Below are the code and all the weights of a small trained network. Each question names an input and a class and asks about switching units off, where a switched-off unit gives its printed mean instead of its output.

import numpy as np


def w(rows, s, z=0):
    codes = np.array(rows[::2]) - 128.0
    scale = np.full(codes.shape[1], s)
    scale[-1] = z or s
    return codes * scale


def norm(h):
    return h / np.sqrt((h * h).mean(-1, keepdims=True) + 1e-5)


def f(y):
    return np.maximum(y, 0)


def log_softmax(a):
    a = a - a.max(-1, keepdims=True)
    return a - np.log(np.exp(a).sum(-1, keepdims=True))


def net(x, mask):
    res = np.array(x, float).reshape(1, 7) / 4 @ E
    u = 0
    for l in range(3):
        y = f(norm(res) @ A[l][:, :-1].T + A[l][:, -1])
        res = res + np.where(mask[u : u + 13], y, B[l][:, -1]) @ B[l][:, :-1]
        u += 13
    return log_softmax(norm(res)[-1] @ U[:, :-1].T + U[:, -1])


A, B = {}, {}
E = w([
[153,109,255,186,157],'x0',
[5,99,94,77,179],'x1',
[7,166,116,212,180],'x2',
[95,179,176,50,76],'x3',
[172,62,76,127,163],'x4',
[59,164,145,190,50],'x5',
[122,207,98,119,99],'x6',
],0.009)
A[0] = w([
[128,39,196,165,115,62],'L0N0',
[93,235,124,147,78,3],'L0N1',
[68,238,119,148,104,63],'L0N2',
[66,134,137,116,144,90],'L0N3',
[134,147,233,109,185,68],'L0N4',
[134,70,139,143,110,54],'L0N5',
[130,192,103,125,117,55],'L0N6',
[112,166,98,145,168,57],'L0N7',
[83,253,144,113,136,138],'L0N8',
[152,107,133,133,80,184],'L0N9',
[80,71,157,141,17,33],'L0N10',
[192,159,76,74,106,57],'L0N11',
[133,146,126,146,113,65],'L0N12',
],0.012,0.0058)
B[0] = w([
[156,151,212,189,153,194],'L0N0',
[104,110,193,183,49,193],'L0N1',
[92,101,195,119,2,229],'L0N2',
[181,153,125,75,132,183],'L0N3',
[148,210,156,103,225,190],'L0N4',
[94,161,166,162,107,143],'L0N5',
[87,94,140,183,103,148],'L0N6',
[99,137,98,167,97,151],'L0N7',
[39,230,216,114,79,254],'L0N8',
[162,141,154,159,94,201],'L0N9',
[54,146,148,141,57,174],'L0N10',
[167,34,106,163,34,179],'L0N11',
[145,128,140,119,128,133],'L0N12',
],0.0083,0.0059)
A[1] = w([
[103,46,187,73,157,74],'L1N0',
[141,110,22,177,170,66],'L1N1',
[2,42,108,89,147,108],'L1N2',
[83,111,188,161,70,18],'L1N3',
[151,146,20,132,164,81],'L1N4',
[71,21,68,143,137,102],'L1N5',
[50,124,194,195,181,3],'L1N6',
[144,115,181,176,143,62],'L1N7',
[88,169,223,153,165,51],'L1N8',
[62,87,26,177,188,57],'L1N9',
[102,104,180,30,181,77],'L1N10',
[14,198,56,114,89,48],'L1N11',
[158,222,163,115,196,81],'L1N12',
],0.0082,0.005)
B[1] = w([
[157,191,151,82,166,165],'L1N0',
[107,136,115,229,82,186],'L1N1',
[195,231,7,60,156,217],'L1N2',
[130,115,126,164,50,226],'L1N3',
[111,123,138,211,59,171],'L1N4',
[132,207,69,210,133,194],'L1N5',
[65,70,140,150,88,200],'L1N6',
[124,83,149,109,167,184],'L1N7',
[108,94,163,180,121,254],'L1N8',
[130,146,1,204,151,188],'L1N9',
[216,203,167,86,180,184],'L1N10',
[85,230,97,51,59,240],'L1N11',
[106,147,160,181,157,183],'L1N12',
],0.0075,0.0036)
A[2] = w([
[239,210,62,72,61,145],'L2N0',
[206,52,216,125,116,70],'L2N1',
[122,203,121,114,150,47],'L2N2',
[191,91,152,94,186,143],'L2N3',
[139,131,200,62,155,113],'L2N4',
[208,73,127,4,98,33],'L2N5',
[93,54,59,143,119,58],'L2N6',
[254,56,61,39,4,22],'L2N7',
[143,140,142,175,156,41],'L2N8',
[227,179,118,55,45,145],'L2N9',
[131,96,79,167,170,9],'L2N10',
[80,165,91,84,110,3],'L2N11',
[31,25,182,111,45,132],'L2N12',
],0.0084,0.0046)
B[2] = w([
[64,62,118,81,135,234],'L2N0',
[174,137,90,114,62,211],'L2N1',
[137,115,144,103,147,145],'L2N2',
[158,125,112,111,87,188],'L2N3',
[145,160,109,170,129,183],'L2N4',
[145,73,149,156,141,166],'L2N5',
[156,153,124,173,119,151],'L2N6',
[13,6,212,163,182,207],'L2N7',
[125,107,125,123,141,144],'L2N8',
[93,73,133,152,192,239],'L2N9',
[105,137,86,131,134,145],'L2N10',
[146,130,116,87,118,149],'L2N11',
[157,154,123,163,68,253],'L2N12',
],0.011,0.0049)
U = w([
[128,6,143,138,141,160],'0',
[85,169,51,32,129,126],'1',
[249,142,177,158,130,182],'2',
[163,136,120,46,171,57],'3',
[108,185,196,138,191,90],'4',
[137,131,16,184,132,130],'5',
[177,143,107,91,107,2],'6',
[54,167,179,135,41,159],'7',
],0.022,0.014)

Each question gives the input, the list of numbers given to net, and the class t.
The units are the neurons (one row each of A and B). Each row of codes is followed by its name. A weight is (code - 128) times the scale printed after its matrix; where a second scale follows, it is the last column's (A, B and U).
mask holds one flag per neuron, layer by layer. A switched-off neuron (its flag False) gives its mean, the last column of its row in B, instead of its output. The means were averaged over made-up inputs and are rounded, as every weight is.
A unit's drop is (log p(t) with every unit on - log p(t) with that unit switched off) / (log p(t) with every unit on - log p(t) with every unit switched off).
The circuit of an input: a set's keep is (log p(t) with only the set's units on - log p(t) with every unit switched off) / (log p(t) with every unit on - log p(t) with every unit switched off). Starting from the 12 units with the biggest drops (on a tie, the unit counted first), units are removed one at a time, each time the one whose removal leaves the highest keep (on an exact tie, the one counted first), for as long as the keep stays at least 0.8.
circuit, biggest first: the units of the circuit, biggest drop first
k most important neurons: the k neurons with the biggest drops, biggest first
top k neurons in layer l: the k neurons of layer l with the biggest drops, biggest first
drop of u: that unit's drop, to one decimal
input [2,-7,8,2,6,2,-2], class 0: circuit, biggest first : L0N8, L1N11
input [7,3,-1,-1,-4,1,-5], class 4: circuit, biggest first : L0N4
input [-6,6,3,-3,8,6,7], class 1: circuit, biggest first : L1N11, L1N2
input [-3,-7,7,-3,-3,-2,-6], class 5: 2 most important neurons : L0N8, L0N2
input [-7,5,2,-6,-5,2,-4], class 1: circuit, biggest first : L1N11, L1N2
input [1,7,2,-4,-1,5,-4], class 5: circuit, biggest first : L0N8, L1N9, L1N2
input [-7,8,0,-1,6,-3,0], class 5: top 2 neurons in layer 0 : L0N8, L0N2
input [3,-8,-1,-5,8,-1,6], class 0: top 2 neurons in layer 2 : L2N7, L2N0
input [2,3,-4,-5,1,6,-6], class 2: 2 most important neurons : L0N8, L0N0
input [1,0,3,-6,-7,2,-8], class 2: top 2 neurons in layer 2 : L2N0, L2N7
input [0,-1,0,-5,0,4,1], class 5: top 3 neurons in layer 0 : L0N8, L0N2, L0N1
input [-7,0,2,0,8,6,-5], class 5: drop of L0N8 : 0.2
input [-7,-8,-2,-7,-3,1,-7], class 0: drop of L0N11 : 0.0
input [-3,8,-4,2,1,0,-7], class 1: drop of L1N5 : 0.1
input [1,-4,5,-8,2,3,1], class 5: drop of L0N8 : 0.2
input [6,5,-5,-6,5,8,-8], class 2: top neuron in layer 0 : L0N8
